[-0.86  4.49 -1.19  0.26 -6.99 -7.56  7.89 -1.88 -2.48 -1.74  5.79 -0.55
  4.80  3.91  2.04 -4.24  4.06 -2.51]  dola
[ 1.81 -6.57 -3.54 -0.05 -7.75 -5.77  0.31  5.05 -5.95 -8.22  6.16  0.10
 -5.84 -2.06  6.20  3.15 -3.15 -8.01]  memi
[-0.77  8.26 -1.18  0.31 -4.32  1.42 -3.10  3.94 -5.62  0.89  8.97 -8.29
  0.33 -7.44 -0.85  2.49 -4.57 -2.66]  fepos
[-5.36  4.73 -7.32 -7.58 -5.47  2.39 -4.41 -4.18 -6.67 -5.50  3.64 -5.77
 -5.47 -6.85  5.15 -2.05 -7.92  8.98]  Netek
[ 1.81 -6.57 -3.54 -0.05  0.99 -5.77  0.31  5.05 -5.95 -8.22  6.16  0.10
 -5.84 -2.06  6.20  3.15 -3.15 -8.01]  Nad
[-0.86  4.49 -1.19  0.26 -6.99 -7.56  7.89 -1.88 -2.48 -1.74  5.79 -0.55
  4.80  3.91  2.04 -4.24  1.51 -2.51]  zof
[-0.23  1.69  7.34 -4.81  3.19 -8.24 -8.07 -3.88  6.60 -0.81  1.29  2.73
 -1.77  5.62 -3.14  7.11  8.65 -0.77]  palu
diff memi: [ 1.82 -6.57 -3.54 -0.05 -7.75 -5.77  0.31  5.05 -5.95 -8.22  6.16  0.10
 -5.84 -2.06  6.20  3.15 -3.15 -8.01] => 1, [1.81]
diff palu: [-0.23  1.69  7.34 -4.81  3.19 -8.24 -8.07 -3.88  6.60 -0.81  1.29  2.73
 -1.77  5.62 -3.14  7.11  8.65 -0.78] => 18, [-0.77]
diff zof: [-0.86  4.49 -1.19  0.26 -6.99 -7.56  7.89 -1.88 -2.48 -1.75  5.79 -0.55
  4.80  3.91  2.04 -4.24  1.51 -2.51] => 10, [-1.74]
diff palu: [-0.23  1.69  7.34 -4.81  3.19 -8.24 -8.08 -3.88  6.60 -0.81  1.29  2.73
 -1.77  5.62 -3.14  7.11  8.65 -0.77] => 7, [-8.07]
diff zof: [-0.86  4.49 -1.19  0.26 -6.99 -7.56  7.89 -1.89 -2.48 -1.74  5.79 -0.55
  4.80  3.91  2.04 -4.24  1.51 -2.51] => 8, [-1.88]

[-5.58  5.92  5.36 -7.18 -1.20] : magig
[-4.90  5.92  4.29 -7.18 -2.07] : dinu
[ 2.86  0.76 -0.57 -0.59 -1.85] : mit
[ 4.04  5.92 -0.80 -7.18  0.59] : vezun
[-3.84 -0.13  1.94 -6.84 -0.90] : Meki
[-4.90  5.92 -0.57 -7.18  2.19] : lebo
[ 2.48  1.30 -0.57  0.16  0.59] : Topiz
[-4.90  3.37 -0.57 -7.18  5.81] : zotuz
[-4.90  5.92 -0.57 -7.18  1.99] : bofub
diff Topiz: [ 2.49  1.30 -0.57  0.16  0.59] => 1, [2.48]
diff lebo: [-4.90  5.92 -0.57 -7.17  2.19] => 4, [-7.18]
diff mit: [ 2.86  0.76 -0.57 -0.60 -1.85] => 4, [-0.59]

[-0.99  9.05  1.74 -0.43 -2.48  1.30 -2.69 -2.30 -2.24  1.66  1.73 -0.90
  0.04 -0.79 -0.11 -4.72 -0.53 -1.52  1.22  1.50 -0.42] = Dad
[ 0.25  8.74  0.98 -0.48 -5.11  2.68  0.56 -4.24 -7.14 -1.83 -1.22 -0.79
  2.07  2.53  1.86  5.95 -0.18 -0.63 -1.64  1.68 -2.15] = zevug
[-0.99  9.05  1.74 -0.43 -1.28  1.30 -2.69 -2.30 -2.24  1.66  1.73 -0.90
  0.04 -0.79 -0.11 -4.72 -0.53 -1.52  1.22  1.50 -0.42] = ritug
diff Dad: [-0.99  9.05  1.73 -0.43 -2.48  1.30 -2.69 -2.30 -2.24  1.66  1.73 -0.90
  0.04 -0.79 -0.11 -4.72 -0.53 -1.52  1.22  1.50 -0.42] => 3, [1.74]
diff Dad: [-0.99  9.05  1.74 -0.43 -2.48  1.30 -2.69 -2.30 -2.24  1.66  1.73 -0.91
  0.04 -0.79 -0.11 -4.72 -0.53 -1.52  1.22  1.50 -0.42] => 12, [-0.90]
diff ritug: [-0.99  9.05  1.74 -0.43 -1.28  1.30 -2.69 -2.30 -2.23  1.66  1.73 -0.90
  0.04 -0.79 -0.11 -4.72 -0.53 -1.52  1.22  1.50 -0.42] => 9, [-2.24]
diff Dad: [-0.99  9.05  1.74 -0.43 -2.48  1.30 -2.69 -2.31 -2.24  1.66  1.73 -0.90
  0.04 -0.79 -0.11 -4.72 -0.53 -1.52  1.22  1.50 -0.42] => 8, [-2.30]
diff ritug: [-0.99  9.05  1.74 -0.43 -1.28  1.30 -2.69 -2.30 -2.24  1.66  1.73 -0.90
  0.04 -0.79 -0.11 -4.72 -0.53 -1.53  1.22  1.50 -0.42] => 18, [-1.52]
diff zevug: [ 0.25  8.74  0.98 -0.48 -5.11  2.68  0.56 -4.24 -7.14 -1.83 -1.22 -0.79
  2.07  2.53  1.86  5.95 -0.19 -0.63 -1.64  1.68 -2.15] => 17, [-0.18]

[-4.66 -5.50 -7.31  1.09 -2.56 -2.35  0.19 -5.31 -2.20 -6.15  1.85  1.06
  0.20  2.10 -3.15  1.44  1.11] -> ges
[-4.49  0.53 -2.48  0.41 -4.98 -4.11 -0.58 -2.34 -0.29 -4.61  0.63 -0.03
 -2.00  2.78 -2.12 -0.37 -0.77] -> gapaf
[-4.25  0.02 -1.95  0.31  0.74 -1.73  2.79  1.28  2.19 -1.38  2.86  1.95
 -3.09  0.58 -1.32  0.70  0.06] -> zazak
[-7.90  4.19  3.89 -2.42  4.23 -6.17  3.73 -2.16  3.11 -1.88  5.99  3.92
  0.54 -3.42 -6.79  4.60  2.69] -> Zibi
[-3.24 -3.59 -5.01  1.68  0.05  0.62  3.13  2.00  1.37 -0.97  2.70  1.08
 -4.70  1.49  0.88  0.10  0.03] -> dotap
[-2.40  0.87 -4.56  0.07  1.54 -2.86  0.52  0.63  1.58 -4.69 -0.57  5.28
  0.41  1.90 -3.41  0.37 -0.65] -> pugeg
diff gapaf: [-4.48  0.53 -2.48  0.41 -4.98 -4.11 -0.58 -2.34 -0.29 -4.61  0.63 -0.03
 -2.00  2.78 -2.12 -0.37 -0.77] => 1, [-4.49]
diff gapaf: [-4.49  0.53 -2.48  0.41 -4.98 -4.11 -0.58 -2.34 -0.29 -4.61  0.63 -0.03
 -2.00  2.78 -2.12 -0.38 -0.77] => 16, [-0.37]
diff pugeg: [-2.40  0.87 -4.56  0.07  1.54 -2.86  0.52  0.63  1.58 -4.69 -0.57  5.28
  0.41  1.90 -3.41  0.38 -0.65] => 16, [0.37]
diff dotap: [-3.24 -3.59 -5.01  1.68  0.05  0.62  3.13  2.00  1.37 -0.98  2.70  1.08
 -4.70  1.49  0.88  0.10  0.03] => 10, [-0.97]
diff ges: [-4.66 -5.50 -7.31  1.09 -2.56 -2.35  0.19 -5.31 -2.20 -6.15  1.85  1.06
  0.20  2.10 -3.15  1.45  1.11] => 16, [1.44]
diff dotap: [-3.24 -3.59 -5.01  1.68  0.05  0.62  3.13  1.99  1.37 -0.97  2.70  1.08
 -4.70  1.49  0.88  0.10  0.03] => 8, [2.00]
diff zazak: [-4.25  0.02 -1.95  0.31  0.74 -1.73  2.79  1.28  2.19 -1.38  2.86  1.95
 -3.08  0.58 -1.32  0.70  0.06] => 13, [-3.09]

[ 1.69 -5.44  1.85  1.18 -2.82 -1.44 -0.56  0.33  5.12 -0.78 -1.07 -3.81
  1.46  0.28  3.72  2.44 -2.49 -1.14  0.94  1.04 -5.75 -1.06 -1.31  2.26
  0.13 -0.83  1.52 -5.87  1.25 -0.58  2.94  2.18] = gobim
[ 2.51  3.48  1.15 -0.24 -0.18  2.26  4.17  0.91 -2.65 -4.62  4.12 -2.59
 -2.05 -0.76  5.06  4.04  3.29 -2.38 -0.16  4.71 -0.60  0.31 -2.57 -4.35
  2.28 -2.49  2.05 -2.08  6.93 -0.67 -1.06 -1.73] = depa
[ 1.69 -5.44  1.85  1.18 -2.82 -1.44 -0.56  0.33  5.12 -0.78 -1.07 -3.81
  1.46  0.28  3.72  2.44 -2.49 -1.14  0.94  1.04 -5.75 -1.06 -1.31  2.26
 -1.48 -0.83  1.52 -5.87  1.25 -0.58  2.94  2.18] = besat
diff besat: [ 1.69 -5.44  1.85  1.18 -2.82 -1.44 -0.56  0.33  5.12 -0.78 -1.07 -3.81
  1.46  0.27  3.72  2.44 -2.49 -1.14  0.94  1.04 -5.75 -1.06 -1.31  2.26
 -1.48 -0.83  1.52 -5.87  1.25 -0.58  2.94  2.18] => 14, [0.28]
diff besat: [ 1.69 -5.44  1.85  1.18 -2.82 -1.44 -0.56  0.33  5.12 -0.77 -1.07 -3.81
  1.46  0.28  3.72  2.44 -2.49 -1.14  0.94  1.04 -5.75 -1.06 -1.31  2.26
 -1.48 -0.83  1.52 -5.87  1.25 -0.58  2.94  2.18] => 10, [-0.78]
diff gobim: [ 1.69 -5.44  1.85  1.18 -2.82 -1.43 -0.56  0.33  5.12 -0.78 -1.07 -3.81
  1.46  0.28  3.72  2.44 -2.49 -1.14  0.94  1.04 -5.75 -1.06 -1.31  2.26
  0.13 -0.83  1.52 -5.87  1.25 -0.58  2.94  2.18] => 6, [-1.44]
diff depa: [ 2.51  3.48  1.15 -0.24 -0.18  2.26  4.17  0.91 -2.65 -4.62  4.12 -2.59
 -2.05 -0.76  5.06  4.04  3.29 -2.38 -0.16  4.71 -0.60  0.31 -2.57 -4.35
  2.28 -2.49  2.05 -2.08  6.93 -0.67 -1.06 -1.74] => 32, [-1.73]
diff depa: [ 2.51  3.48  1.15 -0.24 -0.18  2.26  4.17  0.91 -2.65 -4.62  4.12 -2.59
 -2.05 -0.76  5.06  4.04  3.29 -2.38 -0.16  4.71 -0.60  0.31 -2.57 -4.35
  2.28 -2.48  2.05 -2.08  6.93 -0.67 -1.06 -1.73] => 26, [-2.49]
diff depa: [ 2.51  3.48  1.15 -0.24 -0.18  2.26  4.17  0.91 -2.65 -4.62  4.12 -2.59
 -2.05 -0.76  5.06  4.04  3.29 -2.38 -0.16  4.71 -0.60  0.31 -2.56 -4.35
  2.28 -2.49  2.05 -2.08  6.93 -0.67 -1.06 -1.73] => 23, [-2.57]
diff gobim: [ 1.69 -5.44  1.85  1.18 -2.82 -1.44 -0.56  0.33  5.12 -0.78 -1.07 -3.81
  1.46  0.28  3.72  2.44 -2.49 -1.14  0.94  1.03 -5.75 -1.06 -1.31  2.26
  0.13 -0.83  1.52 -5.87  1.25 -0.58  2.94  2.18] => 20, [1.04]

[-2.32 -3.07 -1.31 -1.41  0.39 -0.59 -0.91 -0.50  2.78  1.62 -5.34 -0.30
 -2.75 -0.77 -2.82 -1.92 -0.09  2.39 -2.87 -0.48 -3.43 -1.06  0.36  2.66
 -1.19 -1.74 -1.49  4.19 -1.35  0.16  5.69  2.47  3.16 -1.26  2.01  0.26
 -2.44] -> bir
[-2.32 -3.07 -1.31 -1.41  0.39 -0.59 -0.91 -0.50  2.78  1.62 -5.34 -0.30
 -2.75 -0.77 -2.82 -1.92 -0.09  2.39 -2.87 -0.48 -3.43 -1.06  0.36  2.66
 -1.19 -1.74 -1.49  4.19 -1.35  0.16  5.69  2.47  3.16 -1.26  2.01 -2.33
  1.95] -> Gat
[ 0.57  1.64  0.12  1.27  0.82  1.18  1.95  0.80 -2.22 -2.59  6.25 -0.58
  1.95  1.45  2.53  0.91  0.36 -2.13  1.94  0.90  3.45 -0.02  0.56 -2.72
 -0.08  0.53  0.93 -2.23  0.35  0.20 -7.09 -2.20 -2.89  0.54 -2.35  0.84
 -2.56] -> Kod
diff bir: [-2.32 -3.07 -1.31 -1.41  0.39 -0.59 -0.91 -0.50  2.78  1.62 -5.34 -0.30
 -2.75 -0.77 -2.82 -1.92 -0.09  2.39 -2.86 -0.48 -3.43 -1.06  0.36  2.66
 -1.19 -1.74 -1.49  4.19 -1.35  0.16  5.69  2.47  3.16 -1.26  2.01  0.26
 -2.44] => 19, [-2.87]
diff Gat: [-2.32 -3.07 -1.31 -1.41  0.39 -0.59 -0.92 -0.50  2.78  1.62 -5.34 -0.30
 -2.75 -0.77 -2.82 -1.92 -0.09  2.39 -2.87 -0.48 -3.43 -1.06  0.36  2.66
 -1.19 -1.74 -1.49  4.19 -1.35  0.16  5.69  2.47  3.16 -1.26  2.01 -2.33
  1.95] => 7, [-0.91]
diff Gat: [-2.32 -3.07 -1.31 -1.41  0.39 -0.59 -0.91 -0.50  2.78  1.62 -5.34 -0.30
 -2.75 -0.77 -2.82 -1.92 -0.09  2.39 -2.86 -0.48 -3.43 -1.06  0.36  2.66
 -1.19 -1.74 -1.49  4.19 -1.35  0.16  5.69  2.47  3.16 -1.26  2.01 -2.33
  1.95] => 19, [-2.87]
diff Gat: [-2.32 -3.07 -1.31 -1.41  0.39 -0.59 -0.91 -0.50  2.78  1.62 -5.34 -0.30
 -2.75 -0.77 -2.82 -1.92 -0.09  2.39 -2.87 -0.48 -3.43 -1.06  0.36  2.66
 -1.19 -1.75 -1.49  4.19 -1.35  0.16  5.69  2.47  3.16 -1.26  2.01 -2.33
  1.95] => 26, [-1.74]
diff Kod: [ 0.57  1.64  0.12  1.27  0.82  1.18  1.95  0.80 -2.22 -2.59  6.25 -0.59
  1.95  1.45  2.53  0.91  0.36 -2.13  1.94  0.90  3.45 -0.02  0.56 -2.72
 -0.08  0.53  0.93 -2.23  0.35  0.20 -7.09 -2.20 -2.89  0.54 -2.35  0.84
 -2.56] => 12, [-0.58]
diff Gat: [-2.32 -3.07 -1.31 -1.41  0.39 -0.58 -0.91 -0.50  2.78  1.62 -5.34 -0.30
 -2.75 -0.77 -2.82 -1.92 -0.09  2.39 -2.87 -0.48 -3.43 -1.06  0.36  2.66
 -1.19 -1.74 -1.49  4.19 -1.35  0.16  5.69  2.47  3.16 -1.26  2.01 -2.33
  1.95] => 6, [-0.59]

[ 0.79  1.27  1.07 -0.10 -4.12  0.81  0.11  1.14 -3.77 -0.61 -0.35  1.32
  1.11  0.69  0.24 -6.45  0.90 -1.33 -0.21 -0.20 -0.10  0.26 -4.00 -0.09
  0.29 -0.50  0.90  0.25 -0.60] = sulaf
[ 0.77  0.06 -0.76  0.28  2.16 -0.65 -0.04 -0.13  2.29 -0.15 -0.04  0.11
 -0.48  0.12 -0.25  3.66 -0.53  0.23 -0.59  0.02  0.11 -0.39  1.98 -0.80
 -0.95  0.18 -0.46 -0.04  0.43] = pipod
[ 4.58  3.87  3.17 -0.04 -6.51  0.73  1.05  4.41 -3.83  0.16  0.45  4.10
  3.29  2.73  0.50 -8.51  1.12 -0.85  1.31 -0.44  0.14  0.18 -5.49  1.31
  2.19  2.52  2.10  0.26 -0.94] = beda
[ 6.54  5.35  2.02 -1.87 -3.11  1.89  3.10  4.73 -2.16  2.55  1.12  7.66
  3.29  7.07 -2.26 -5.26  3.80  0.94  2.14 -2.53  0.63  1.57 -2.95  3.23
  2.19  2.65  3.65 -1.75 -2.09] = vovob
[-2.42 -1.15 -0.35  6.44 -0.61 -0.50 -1.84 -1.22 -1.88 -2.31 -1.04 -2.81
 -0.31 -3.43  6.36 -1.55 -1.43 -1.80 -1.93  6.37 -0.25 -0.92 -1.44 -2.05
 -1.98 -3.11 -1.26  6.39  4.70] = Soz
[ 1.28  1.37  1.96 -2.40 -4.64  1.11  2.34  2.18 -2.75  2.49  1.09  1.52
  1.35  1.13 -1.37 -5.80  0.95  1.33  3.17 -2.05  0.64  0.78 -2.97  3.61
  3.34  2.57  1.07 -1.69 -1.47] = Vulib
[-2.33 -1.27 -0.18  6.79 -0.66 -0.80 -2.33 -0.93 -1.78 -2.55 -0.88 -2.87
  0.04 -3.31  6.90 -1.46 -1.67 -1.91 -2.03  6.81 -0.61 -1.03 -1.60 -2.35
 -2.08 -2.74 -1.15  6.68  4.67] = dod
[-2.33 -1.27 -0.18  6.79 -0.66 -0.80 -2.33 -0.93 -1.78 -2.62 -0.88 -2.87
  0.04 -3.31  6.90 -1.46 -1.67 -1.91 -2.03  6.81 -0.61 -1.03 -1.60 -2.35
 -2.08 -2.74 -1.15  6.68  4.67] = monef
diff monef: [-2.33 -1.27 -0.18  6.79 -0.66 -0.80 -2.33 -0.93 -1.78 -2.62 -0.88 -2.87
  0.04 -3.31  6.91 -1.46 -1.67 -1.91 -2.03  6.81 -0.61 -1.03 -1.60 -2.35
 -2.08 -2.74 -1.15  6.68  4.67] => 15, [6.90]
diff sulaf: [ 0.79  1.27  1.07 -0.10 -4.12  0.81  0.11  1.14 -3.77 -0.61 -0.35  1.31
  1.11  0.69  0.24 -6.45  0.90 -1.33 -0.21 -0.20 -0.10  0.26 -4.00 -0.09
  0.29 -0.50  0.90  0.25 -0.60] => 12, [1.32]
diff pipod: [ 0.77  0.06 -0.76  0.28  2.16 -0.65 -0.04 -0.13  2.29 -0.15 -0.04  0.11
 -0.48  0.12 -0.25  3.66 -0.53  0.23 -0.59  0.02  0.11 -0.39  1.98 -0.79
 -0.95  0.18 -0.46 -0.04  0.43] => 24, [-0.80]

